mpjj: [ 181  137  -81   -1  -14  -13   12   42  -81    5    3   -1   24   56
   50   37  103   74 -136  -56   31    4 -100  -56 -128]
gstb: [ 248  341 -261  -14   28  154 -265   26 -105 -140    5   68  -22   34
   14  -63  201  -36 -195   18   70  212    7   22 -194]
fgbb: [ 212  104 -158  -55  -62  -11 -105   69  -15  -46   -1  -28   42   13
   28   35  142   14  -18   38  -76  124  -16  -12  -48]
gstb: [-116    8  158   50  -10  -83   81  -44  -52   54   20   24   -7   20
   42  -22  -31   56  116   -3   26    6  -18   -9  -30]
mgnq: [ -52  -78  -20   42  112  135  -92  -58   44  -21  -56    3  -53   27
  -69  -92 -104 -166 -192   13  143  -54   55   -2   25]
ccnb: [ -83 -110 -102    2  168  149 -291   32   94  -77   97 -126   11   34
  -18   24 -105 -176 -191 -151   69  -64  161   57  -23]
zdqh: [   3   -9  -56   -8   -6   -4  111  -48   58  -26  -79 -109   34  103
   41 -143  -87  -57 -153   64   25   28  -52 -203 -125]
fgbb: [  95  102 -121  -38   35   74  -22   69   35  -29   26   31   97   73
   -9   11   56  -39  -52   -8   15   63  -67 -132  -85]
ccnb: [ -73 -180   44   -5   75  -25 -169   34   46   13   27  -38  -64 -120
  -18   41 -113  -65  -39  -66    1 -160  126  212  117]
mpjj: [  24  167 -113   12   42   62 -137  -11  -86  -93   -1  -44    7   66
   82 -111   24  -55 -156  -16   44  145   67  -44 -250]
ccnb: [  88 -163   16  -95 -110  -84   55  175  -39   80 -114  225   56 -249
  -68  103   70  -39  333  169 -239   45   86  178  207]
gstb: [  11   29  -28   17   56   57  -71  -37   32  -22   42  -60  -24   70
  -13    9  -18   -8 -139  -62   94  -58  -42  -23   -2]
zdqh: [-131 -241  201   12  -68 -153  157   -5   88   97    1  -15  -13  -94
  -62   72  -51   79  296   44 -124  -80   65   93  254]
zdqh: [ -76  131   76   53    4   39  220  -88 -107    4 -100   93  -10   84
  -11 -150  -23   33  -25   97   82   85  -61 -142 -127]
fgbb: [ -16   55   49   34   53  148   50  -40  -40    5  -41  168    9   91
 -112  -43   -8  -65   88  126  102   92 -101  -73   91]
mpjj: [ -91  166  -44  -20   65   81  -67   -7  -38  -66    3   49   22   25
   -5  -74    5  -36  -67   18   53   85   60  -36 -138]
gstb: [   3 -166    9  -45  -48  -59   64   75   70   66   53  -47   68  -42
   19  166   -9   19   78  -98 -100 -127  -32   -9   94]
zdqh: [  90 -154   22  -10  -89 -113    4   45   -7   72  -54  -33   11  -65
   22   72   52  -16   71   28  -98   -6   53   54   77]
ccnb: [-243    4   -4   35  185  189 -201 -113  -28 -139  -82  -24 -108   25
  -68 -258 -215 -202 -199  104  140   71  225   84  -70]
gstb: [ -29  138 -123   -1  113  135 -207  -39  -46 -117  -25  -20  -72    1
    2 -130  -44  -95 -285  -16  116   22  109   60 -156]
fgbb: [  74  145  -79   75   80  180  -73  -84  -73  -50 -155  139  -46   77
  -58 -240   22 -199 -200  161  195  181   18 -100 -135]
mgnq: [ -40 -172  -75  -31   44   16  -54    6   98  -48  -48 -154   -5  -11
   -1  -71 -138 -111 -149    5  -38  -56  118   -1   -1]
gstb: [  62   11  -19  -20 -105  -96  -27    6   -5   17   43  -75   14  -13
   78   87   97   61   57  -44  -77   25  -14    4  -14]
mgnq: [ -16 -102  -22   18   27    5 -169  -31   36  -54  -49  -68  -83  -63
  -29 -101  -54 -100  -32   73  -16   50  180  141   60]
ccnb: [  19  134  -51   30   32  101  -49  -40 -138  -64 -146  126  -56  -18
  -27 -193   18 -102  -92  155   61  176  100   25 -129]
ccnb: [  46 -152    9  -12  -48  -63  133   48  100   58   23  -77   87   45
    5   81   -7   17   90  -30  -85  -39  -61 -115   68]
fgbb: [  16   81  -43   17   70   57   -4   15   78  -32  100  -15   58  105
    5  -17  -16    8  -11  -67   60   15 -101 -120  -61]
zdqh: [-115  -32   95   -9  -10  -30   46  -24   21   18   24   12   -1   -6
  -21   19  -45   34  132   31  -21  -16  -11   17   85]
zdqh: [  -5 -176  123  -29 -131 -157   45   37  -37   93  -54   33    2 -117
    8   95   30   21  270   99 -158   17   53  122  173]
zdqh: [   2  -93  -68   -1  -15   19   98  -29  121  -35  -64 -102   43   66
   -8 -124  -67  -86  -34   78  -38   72   19 -168  -29]
mpjj: [  59  -37  120   15  -91 -120  109  -13   32   79   48   15  -24  -15
  -40  121   80  162  214   15  -48  -51 -112   51  209]
ccnb: [-92 -80 -13 -16  57  39 -41   7 110 -24  67 -88  46  51 -13  18 -80 -52
  -4 -53  -1 -35  26 -54  25]
gstb: [  91 -141   89  -55 -130  -94  120   57   10  114  -25   88   32  -66
  -69  194   79   73  270   90 -124  -51 -114   54  291]
fgbb: [ -93 -193   22   -7   10  -42 -102   39  -28   21    2  -61  -40 -145
   55   65  -78  -60  -50 -117  -67 -131  179  181    4]
mpjj: [-51  67  33  24  30   6  -1 -36 -36   4 -33  53 -34 -18   3 -71 -14 -15
 -67  13  74  -7  20   9 -66]
mgnq: [  92  -88  -95  -23   16   28  -54   68   84  -27  -46   28   18  -66
  -45  -55  -17 -102   23   73  -60   42   59   29   56]
mgnq: [  62  102 -118   -7   77   73 -158    5   40  -64   57  -51  -15   37
    8  -14   11  -28 -200  -82   89  -33  -10   -2  -80]
gstb: [ -29 -143  -32  -18   65   64  -97   16   63   -8   -6  -69   -4    0
  -62   47  -62  -92 -104  -31   16  -85   87   44   93]
mgnq: [ 98   2 -45  -4 -39 -12   6  34 -58  33 -17  -4   2 -32  13  99 103  34
 -89 -77 -17 -46  21  27 -27]
zdqh: [  98  293 -166   16   77  169 -152    4 -194  -97  -12   45    5   98
   45  -49  116  -36 -279  -62  120  138   29  -46 -299]
zdqh: [ -86  239  -17   17  129  111  -74  -31   70  -88   78  100   -3   56
  -76 -128   -9    6    9   35  129   83  -24  -41  -51]
gstb: [138  56 -86 -33 -17  23 -46  79 -28  -3 -26 100  41 -35  -6  15  79 -37
  32  50 -34  72 -30   5 -15]
gstb: [  41   75  -37  -53  -23   59 -145   60 -146   -6  -18  138  -16 -100
  -28  121  114  -12   43   19  -38   39   62  169   45]
gstb: [  12  -80   85    1 -132 -133  208   25   20  115   68  -45  100   40
   76  175   82  114  180 -100  -97  -43 -122 -135   21]
mgnq: [  95  164  -82   23  -22   35   53  -54  -68  -22  -42  -28   10  114
   69  -74   60    5 -198   -9   88   63 -101 -169 -204]
mgnq: [  -7   13  -79   67   89  152  -83 -110    2  -90  -94  -53  -81   82
  -39 -210  -81 -152 -242   69  135   80   80  -48  -83]
mpjj: [122 -81 -61 -12 -10  18  28  50   9  22 -16 -18  25  10  -3  62   5 -16
 -58 -32 -23 -57 -58 -23  34]
zdqh: [ -90  232  133   -9   17   -7  201   12   95   71  227  136  114  120
  -62  189  105  241  251 -118   78  -79 -300 -174   87]
fgbb: [  82  -33  -15   11  -23  -48   17   -2   -4   29  -15  -48  -21   -3
   43   13    1   17 -101  -43   16  -74  -48   -4  -24]
ccnb: [-100  -89  150   15  -31 -101  105  -25   66   71   77  -65   19   38
  -21  105   -9  111  163  -43  -28  -75  -36  -16  136]
ccnb: [  24 -300   84  -95 -148 -178   83  170   47  131   39   33   75 -213
  -24  310   67   86  373  -37 -291 -126   59  184  302]
mgnq: [-142   57   35  -12   37    4  -25  -58  -25  -42  -19  -47  -21   34
   18  -88  -81  -11  -65   38   40   20   51  -14  -78]
mpjj: [ 104 -359   85   -3 -157 -173  143   41   49  133 -123  -31    5 -114
   -3   68  -10  -42  198  106 -176  -44   28   52  227]
ccnb: [ 50  44 -50 -32   1  58 -20  37 -21 -17 -46 116  -8 -69 -69   3  49 -21
  29  71 -20  32  19  60  58]
mpjj: [-135 -221   31  -59   31  -13 -115   79   73    2   26  -21   43  -95
  -16   56 -119 -116  154   13 -117  -30  143  114  125]
mpjj: [ 52  30 -24  -7  20 -10 -90  38 -43 -15  12  21 -39 -65  -2  25  27  31
 -32 -29  -9 -29  44 128   5]
gstb: [  73  313  -54    1   24   68  -15  -37  -93  -40   82   40  -18  100
   21   49  112  144 -152  -92  131  -16 -174  -57 -124]
zdqh: [  53  170 -153  -48   49   56 -191   85   60  -95  138   -5   71   11
   35   24   75   -4   15  -78  -27   96   14   -7 -110]
ccnb: [  54  -57  -32   15   49  114 -111   11 -152  -15 -150  111  -80  -76
  -68  -51  -16 -133 -119   96   35   30  130  160   31]
mpjj: [-194   -3  162   27   15  -73   69  -56   39   35   26   55  -56  -81
  -28  -37  -61   67  121    6   27  -76   39   79   70]
fgbb: [ 152  618 -126   43   98  226   36  -66  -87  -98   36  222   81  307
  -47 -171  194   51 -125  103  284  294 -312 -356 -289]
fgbb: [ 110 -100 -118  -65    2   93 -240  138 -106  -29  -78  131  -24 -204
  -87  109   97 -125   49   56 -132   61  240  292  130]
mpjj: [  22  161  -51    2   51   96   84  -23   22   -8   10   47   63  138
  -13  -38   15  -11 -133  -12  130    7 -162 -219 -115]
mpjj: [ -73  -79  -21   22   61  127   65  -13  -21    2  -81   49   37   43
   -8  -82 -105 -163 -105   17   61    6   13 -118  -84]
mgnq: [-178 -103  233  -32  -62 -129   26   29    5   97   48  147   10 -133
  -42  116  -16   54  433   89 -104  -16   11  160  250]
gstb: [-216 -238   89  -77   25 -102 -110   67   56    5   99 -137  -37 -174
   -7  178 -127   69   86 -138 -154 -229  208  286  180]
mgnq: [ -34  150   23    6   38   -2   31  -23    0  -11   78  -12   36  113
   46  -18  -18   66  -30  -45   82   -2 -138 -118 -106]
zdqh: [ 112  -60  156  -22 -161 -196  186  108   47  213  154  120  117  -45
   22  363  195  202  379 -126 -100 -140 -263  -29  223]
mgnq: [-104   -9    2   -2   88   17  -63  -10   15  -58  -21    3  -82 -100
  -21 -114 -126  -19  -96    3   24  -77  113  138  -18]
ccnb: [  -8  108  -54    7   36   55   36  -27  111  -16  123  -86   89  176
   28   36   23   23  -82 -118   91  -11 -150 -238  -97]
fgbb: [  30   48   -1    1  -24    0   91  -16   86   37   82  -32   66  109
    0   88   60   59   12  -72   44  -38 -160 -169   16]
fgbb: [ -42 -139    5   33   81   33   -9  -39  186   20   74 -152   47  146
   -3   -1 -119  -90 -117  -91  106 -109  -83 -171   31]
fgbb: [ -16  -93   61    7   51   58  -92    4   -9    9  -22   78  -84  -81
 -150   64   -2   -7   66   53   12  -57   92  213  250]
mpjj: [ 158  184 -127  -30  -14   35  -22   51  -75  -59  -21   50  -10  -26
  -29    9  142   90  -68   14  -33   74   15   45  -64]
mgnq: [-172  -32  105  -37  -29  -29   20  -10  -69    2 -140  165  -45 -170
  -61 -113  -53  -65  191  219  -79   94  171  147   76]
mpjj: [ -1 116 -26   5  -7   3 -32 -29 -59 -40  16 -34 -30  14  26  -8  53  64
 -66 -33  12  34  32  22 -84]
ccnb: [-10  15  15  20   1 -25   5 -40   7  -5  33 -74 -27  39  34  -5 -21  46
 -60 -52  33 -43 -35 -13 -28]
ccnb: [ -90  198 -159   42  237  273 -250 -108   83 -186   43  -70  -65  150
  -62 -225 -117 -156 -383  -35  260   41   57  -76 -167]
mgnq: [ -19  -18   36    1  -24  -78 -100   13  -77   -8  -53   50 -113 -202
   -9  -23   29   35   35   31  -67  -15  195  275   45]
fgbb: [-230  -93  132   18    2  -66   92  -61   39   10   -7  -39  -32  -52
    2  -68 -117   17   93   14  -32  -40  106   33   23]
zdqh: [ 131  -27  -11  -64  -87  -65   -4   89    4   29  -21   96    8 -117
  -70  109  115   65  212  100 -139   32   -1  130  197]
gstb: [  17   77  -47  -64  -29    1  -63   91 -118    2   -9  113   32 -110
   37   85   77    2   32  -21  -72   18   49   95  -68]
fgbb: [ -59 -154   61   10  -27  -95   75  -12    1   49  -31  -80  -23  -51
   75   -8 -106   -5  -52  -54  -30 -125   18   19  -25]
zdqh: [ -26  292  -16   -8   46   11   12   -4   34  -30   88   77   87  118
   47  -84   39   37   19    8  105  103 -160 -197 -189]
[   7  140  -68   34  108  114  -93  -27    2  -44   55  -21   45  164
   45  -73  -31  -85 -189  -65  165   41  -93 -165 -189]  fgbb
[  -5  -20  -39   -2    5   18  -43  -23   43  -26   47 -108  -12   33
    2   47    6   20  -79  -78    4  -44   21   -2   11]  gstb
[-128  138  -14   27  111   87  -30  -54   67  -88   39    5   -3   70
  -27 -167  -76  -32  -46   22   97   75   27  -78 -106]  zdqh
[-117 -213   91  115   79   55  161 -179   66    2 -213  -57 -150   19
  -85 -306 -247 -148 -233  140  152  -86   77  -46   45]  zdqh
[ 111  -35  -61  -49  -28  -61  -69  128   80    9  104  -15   97  -21
   28  117   65   22  168  -46 -121   32  -30    8   46]  ccnb
[ -67   56  -14    6    6  -40  -47   -9   36  -74    6   -4  -45  -93
    7 -131  -15   20   78   47  -62   90  143   94  -47]  mpjj
[  54  173 -130   39   99  116 -141  -54   43 -129   56  -90  -36  120
  -11 -129    5  -11 -187  -28  109   94   12  -52 -124]  ccnb
[  41   82  -44    8   87   73 -186   27  -75  -45   37   49  -61  -38
  -12   15    6   -8 -109  -59   69  -34   36  154  -21]  mpjj
[ -11   50  115   14  -29    2  122  -24  -87   66 -107  199  -29  -42
 -106  -10   66   31  124  152   33   40  -23   35  114]  ccnb
[ -95  -64  -99   28  144  165 -218  -57  -27 -123  -55 -111  -80   25
    3 -165 -170 -196 -293  -13   91   12  191   68 -117]  ccnb
[-156 -142   39  -11   13  -86  -28   -6   72  -31  -37  -98  -46 -122
    1  -96 -111  -29   24   28  -94  -24  232  122   16]  fgbb
[-146   -1    4   32  101   67 -128  -66  -29  -69   -2  -90  -59   32
   16 -103 -113  -74 -169  -38   82   -5  138   48 -101]  zdqh
[   3 -138   77  -15  -78  -76  117   33  -59   81  -52   18    0  -76
  -17  118   28   56   94    1  -98  -71   33   72  110]  mpjj
[-100 -263   58  -20  -14 -131  -32   59  163   53  225 -282   60    6
   60  282  -40  113   78 -300 -127 -229   57   52  127]  gstb
[  85   19   99  -36 -148 -134  126   67  -45  116    5  158   71  -57
    9  146  147   99  329   81 -110   54 -137   -5  123]  zdqh
[  67  184  -43  -41  -10   33 -140   87  -26  -33  179   99   16  -59
  -50  217  202  161  192 -107  -62   30  -14  159  102]  mgnq
[ -59  -60  -23   13   89   46   31  -16   82  -54  -22  -61   -2   45
  -15 -150 -162  -67  -82   33   30  -13   14  -63  -40]  mgnq
[-103 -323   76    8  -34  -92  -84   -7   38   39  -19 -128  -80 -154
   20   62 -103  -62   33  -57 -104 -136  203  215  152]  fgbb
[ 163   59    6  -20  -73  -77   41   56   10   36   35   65   32    1
  -17   76  114  106  184   57  -62   51 -133    4  103]  gstb
[  34  195  -97  -40    3   29  -42   60   29  -44  138   -3  100   65
   39   86  119   74   35 -105  -19   69  -62 -101 -117]  fgbb
[  22  152  -67   -5    2   53  -21  -25  -71  -52  -62   74  -40  -35
    4  -96   39  -12 -100   51   38   65   24   12 -110]  mgnq
[ -93  221   14   22   28   -1  -43  -87   21  -72   97  -49  -27   83
   40  -85    8   89  -14  -26   80   66  -42  -53 -115]  ccnb
[ -23  -95   52   44  -19  -53  143  -52  111   52   55 -153   46  133
   26   36  -28   43  -24  -90   29  -70  -88 -181    5]  gstb

hs-qb: [ -68 -111  -54   48  -53   13   37  -42 -136  -32   52   58   41  -23
   52  -25   17  -73    4   59   24  -69  -13   10  -21]
cf-qr: [-209   72   11  125   -1 -385   46   10 -102   38 -426  166  237  -44
  -94   69  116  172   63   34    8  -18   94  -42  201]
tc-hg: [ -94  -20  -14  -52   33  -59   82   12  -78  114  -27   58   14 -132
  153  103   36 -121   65   91  -10  -35   35  -32  170]
cf-qr: [  -2   43    2 -108   -5 -129   90  -59 -118 -174 -204  -50   55  -86
  149  -17  -80    0   14    1  -10   25  137  -41  -41]
hs-qb: [  11    6   85   30  -27  158  -18  102  139  -85  159   10  105  100
   80  -88  -12  183  -87  -32  -68 -165   78  240  -67]
nr-ms: [ -40   28   32  -77  182 -352   63   49   72   92 -338  -54   89 -170
   69  153   89  203  -22  -49  115   87  107  -92  258]
nr-ms: [  35  -10  -64  105  -36 -154   77  -96  -73 -111 -243   55  120  -35
 -114  101  -22    7  125   11   78   59   -7 -104   43]
cf-qr: [  31   13   34 -196  102 -133    4   -5    1  -95 -131 -172  -57  -82
  170  -15  -21  115 -160  -68   64   51  114  -47  -40]
cf-qr: [ -70  -10  -23   85 -162  210  -19  -29 -140   48  202  136  -30   74
   16   16   11 -271   46  171 -108  -96 -116   32  -37]
hs-qb: [  98  -20   -5 -210   47  -13   29  -43  -12 -253    1 -193  -75 -116
  139 -120 -145   84  -42 -134   36   66  157  -21 -175]
cf-qr: [  74    6   32 -227   92   87   19   30   98  -36   92 -154 -125  -76
  151  -69  -99    9  -16 -114   -4   40   93   -9  -68]
cf-qr: [-127   33   23  168   30 -259   43    1   42  121 -336  181  227   25
 -150  134  167   87   59  104   67  -63  -44  -66  228]
cf-qr: [ 184   15   -6 -205  135  162  -70   41  192   12  222 -223 -273  -30
    2  -56 -130   63  -29 -215   21  115   39  -11 -113]
hs-qb: [ -17   -6   -5  -35   62 -120   44    8   22  -51 -158  -31   95  -50
   67   28    5  144    7  -32   19  -23   84   26   65]
nr-ms: [ -66   28   24  -76  -32  131  -82   42  -72   78  220  -17 -137   12
  116  -62   17 -116  -97   75 -114  -45  -16   66  -48]
nr-ms: [ 168   52   54 -104   85  127  -35   60  157   50  192 -123 -189  -20
   32   30  -69   -7  -63  -84   30   84   15   -2  -33]
hs-qb: [  25  -25  -13  186  -73    7  -16  -37  -16   -8  -31  102   72  114
 -171   31   42  -14    9   54   54  -16 -108  -25  -26]
hs-qb: [ -38  -88  -74  120  -66 -116   -2 -110 -128 -114 -131   40  108   12
 -115  -25   56   -6    6   67   67    5  -80  -67  -45]
tc-hg: [ -74  -74  -81  -15  106 -219   65  -43   -7  -12 -324  -23  156  -30
   22   42   52  183   45  -42   58  -42   41  -21  116]
hs-qb: [-21  99  60  16 -32  24 -39  47  35  25 -32  29  22  86   5  26  19  38
 -50  28 -74 -39   4  60  11]
cf-qr: [-110   16  -15 -133  -34  -13  -35  -23 -170  -85  -70  -39  -37   12
  162  -67  -28    5  -71   30  -92  -64   70   12  -91]
nr-ms: [ 105   16   14 -180  163   52  -17   45  108   82    2 -122 -136  -49
  115   63  -49   35   31  -18    9   45    6  -66   47]
tc-hg: [  3  99 146 -46  44   8 -22 145 148 106  72  15 -28 -27  52  44  23  82
 -68 -35  -4  12  73  37  86]
cf-qr: [ -9 -17  46  87 -53 109 -26  71   5 116 148  76 -16  66 -37 -17  16 -49
   1   8 -17  10 -65  28   2]
nr-ms: [ 52  -8  34 -60 172 -33  37 110 144 145 -23 -51  -6 -38  99  54  -3 163
  11 -79  31   6  72  48 137]
tc-hg: [ 17  94 100 -57  41 -13  13 118  83  42  62 -42   4 -70 160  56   2  85
 -85 -13 -52   6 117 121 101]
tc-hg: [  89  152   84 -315  174   47   -1   80  189   71   49 -205 -192  -96
  226   24  -74   13  -71  -83  -72   51  134   21   43]
cf-qr: [ 61 -41  33  39  79 -27   2  64 106 106  82 -24 -21 -39 -29  25  40  63
 -45 -51  90  61 -13   5  73]
hs-qb: [  65   98   62 -130   91  -35   -5   50  131  -62  -48  -96  -42  -33
   64    5  -56  152  -52  -93   -3    4  135   34  -10]
nr-ms: [-30 -83 -83 -16 -22  15  -8 -58 -56 -84  -3 -46  30  -8   6 -52  -7  20
  24 -19 -17 -23 -23  23 -50]
cf-qr: [ -17   50  -38   27   54  -84   -5  -15    1  127  -95   49  -48  -12
 -114   64   18  -39   99   10    0   45  -28  -86   94]
tc-hg: [ -78 -167 -127  -93   61  -65   52  -76  -89    4  -70  -63    2  -91
   97   12   23  -15   23  -34   68  -30   -8  -58   42]
nr-ms: [ 143 -118  -44   28  102   38   59   38  132  -35  -22 -105  107   11
   51   22  -49  218   55 -120   54   22    7  103   42]
tc-hg: [ -72   81   35 -175   49   75  -30   64   34  108  144  -39 -145  -66
  133  -30  -16  -70  -20  -11 -112  -38   80   46   32]
tc-hg: [ 102   69   69  -50  -85  240  -16    9   68 -186  128  -23   -6  113
   70  -59 -113   -7  -21   15  -86  -93   32   98 -184]
cf-qr: [ -55   43    4  154 -133   10  -16  -15 -115  -35  -41  127   97   99
  -74   -7   17  -41   30   97  -77  -40  -44   44  -28]
hs-qb: [  22  -58 -100  -14   63 -120   92  -93   15  -33 -223  -35   82  -55
  -41   65  -13   13  128  -48   68   38  -11  -85   76]
nr-ms: [  61   73   20  -52  -51  174  -48   -6  -46 -101   82  -35  -48   96
  114  -33  -71  -45  -32  100 -135  -72   -5   87 -126]
nr-ms: [ -62  -51  -25   52  128 -218   24   40   -6  128 -197   30  109  -75
   34  119  114  156   14   55   61  -13    7  -11  223]
hs-qb: [-154  -43  -52  196 -117  -95   67  -80  -88  -23 -232  229  263   54
 -127   91  104  -54  151  154    5 -138  -88  -37  113]
nr-ms: [-225   51   27   69  -59 -326  100  -47 -138   -7 -417  159  271  -65
   34  102  142  -13   23  150    5  -61   42  -72  195]
tc-hg: [  50   28   45 -105  102  -21  -36   63   -3  121    9  -84 -126  -41
  115   36    0    2  -62   17    5   93   -2  -58   46]
tc-hg: [  44 -112  -57  -63  -36   55   18  -73  -66 -227   50 -120   28  -21
  110  -98  -59   39  -69  -38   22  -27   30   56 -157]
tc-hg: [  -2  100   14  136  -23  142 -100   52   -2  249  104  155  -97  153
 -162   50   36 -139  112  147 -120  -14 -163  -19   54]
nr-ms: [  84   -1  -32  -28    6  100  -42  -64   68  -20  100  -55 -111   30
  -93   -9  -16 -100   -8    0   28   20  -85  -57  -82]
hs-qb: [  -9 -113 -114  100   71 -315  113  -93  -65  -61 -390  -19  219  -70
  -43   97   58  159   61  -35  138   59    6  -65  143]
tc-hg: [ 154  -23  -11   15  142  -39   41   53  179  111    0  -55  -62  -55
 -117   70  -56  115  101 -182  124  144   20  -61   91]
cf-qr: [  18  132  107 -131   34  114  -33  105   15   68  152   -8 -136  -28
  188   16  -50  -52  -46   72 -112  -38   92   57    8]
hs-qb: [ -59  -46  -48  158  -19 -219   44  -55  -51  -40 -241   78  192  -15
 -133   39   80   95   50   19   74   15  -22  -35   89]
nr-ms: [ -32  -56  -24   34  -22 -101    0  -59   36 -204 -133  -18  141   27
 -103 -104   13  187  -35  -86   67  -58   49   23 -101]
tc-hg: [ -54  -34   14  166  -66 -124   47   -8 -106    5 -116  139  146  -10
  -47   65   68  -12   24  101   61   -4  -30  -39   80]
tc-hg: [  19   16  -15   66 -141  125  -70  -70  -48 -179   22   25   18  163
 -141 -127  -56  -12    6   -2  -58  -35  -64   13 -228]
nr-ms: [ -37   64   40   89  -25 -141  -14   11  -13  -44 -158   58  110   27
  -57   39   55  114  -47   40    8  -18   31   18   42]
cf-qr: [-182 -113  -90  101  -40 -154   43  -47 -158  -19 -107   81  167  -39
   12  -44   90   49    8   39   -2  -94   22   65   66]
hs-qb: [  -6  -67   28  166  -62   82  -42   28   60  -19  127  102   83  102
 -127  -39   60   71  -46   25   51 -101  -64   73  -49]
cf-qr: [ 188    5  -36 -153   52  196  -23  -39   55  -61  129 -153 -209   24
   26  -36 -158  -76   46  -86   -7   83  -22  -64 -161]
cf-qr: [ 129  -62  -68   42  -58  155    4  -86  -13 -153  107  -62   -7   71
  -33  -62  -79  -57   20   -1   -6   -2  -67   43 -159]
nr-ms: [  15  -30  -14  -73   41  -65   39  -31   34  -91  -10 -102   24  -86
  103    6   16   42 -101  -29   47  -16   67   46    9]
hs-qb: [  60   28  -38   -3  -15   15   -3  -71    7   16  -68  -22  -53   29
 -105   42  -21 -123   71    4   10   92 -100 -118  -16]
tc-hg: [ 33 -33 -39 -36 -28 128  -2 -20 -68 -41 115 -35 -50   8  97 -15 -55 -74
  14  38 -58 -28 -15  45 -61]
hs-qb: [ 145  -37  -43 -174   75   75   22  -41    6  -47  -33 -161 -124  -42
   80   -5 -131  -45   91  -81   21  138  -22 -126  -76]
nr-ms: [ -10 -119 -108    5  131 -312  131  -54    0  -89 -338  -57  192 -166
   24  101   19  242   88 -109  147   33  111  -35  171]
hs-qb: [ 116   66  -13 -129   66   16  -34  -34   85  -62 -102 -144  -95   36
  -30  -10  -84   52   17  -98  -10   94   -2  -70  -81]
tc-hg: [-57 -18  -9  81 -66  21 -13   3 -13 -31  38  64  53  55 -54 -20  21  41
 -29 -19  -6 -76   9  70 -27]
[ -90   80   63  207  -50 -124    9   70    6  135  -80  167  156   31
  -89   91  124   31   -3   99  -31  -25  -19   72  181]  hs-qb
[ -59   71   84  -42 -135   98  -36   -4  -92 -144  156   14   -1    1
  162  -52   19 -121 -169  156  -97 -113   41  102 -109]  hs-qb
[ 164  102   57 -372   71  268  -29   50   16 -106  271 -275 -287  -71
  386  -84 -206  -87 -100  -39 -161   41  141   89 -178]  tc-hg
[ 41  -3  -2  82  -2  89 -27  25  24  29  30  60  19  98 -52  17 -10  40
  52  42 -25 -54 -51  36 -10]  cf-qr
[-122  -55  -45   74  -74 -173   72  -79 -144  -61 -228   88  168  -42
   -8   52   66  -36   38   69   45  -22  -13  -68   70]  tc-hg
[ 205  -15  -45 -215  140   30   24  -50   69    1   -8 -234 -225  -80
   58   28 -129  -64   18 -145   89  207   -7 -164  -61]  tc-hg
[   8  -22   11  -76   14 -108   41  -43   24 -162 -143  -74   71  -57
   13  -65  -28   93  -17  -83   66   35   74  -48  -62]  tc-hg
[ -93 -114  -84  155 -114  -56   26  -76 -156  -84  -43   84  152   11
  -64  -38   52  -23   32   56   11  -43  -56   29  -16]  nr-ms
[-55 -45  26 -90  16 -81  19   1 -20 -63 -86 -39  44 -67  87 -30  16  57
 -42 -25  47   2  49 -46  -6]  tc-hg
[ -60  -18  -21   29   15 -134   44  -16  -90  -18 -177   38  114  -34
   61   42   36   52   27   69    0  -30   29   -4   80]  nr-ms
[  -5   75   15 -142   29   88  -96   23   29   35  136 -103 -168    4
   68  -38   -8  -34 -100   -4  -92   -3    9   39  -53]  nr-ms
[-174    3   59   55  -39 -106  -13   61  -56  105   24  128   47  -60
   -8   -5  112  -14  -49   56    9  -47   30    0   98]  tc-hg
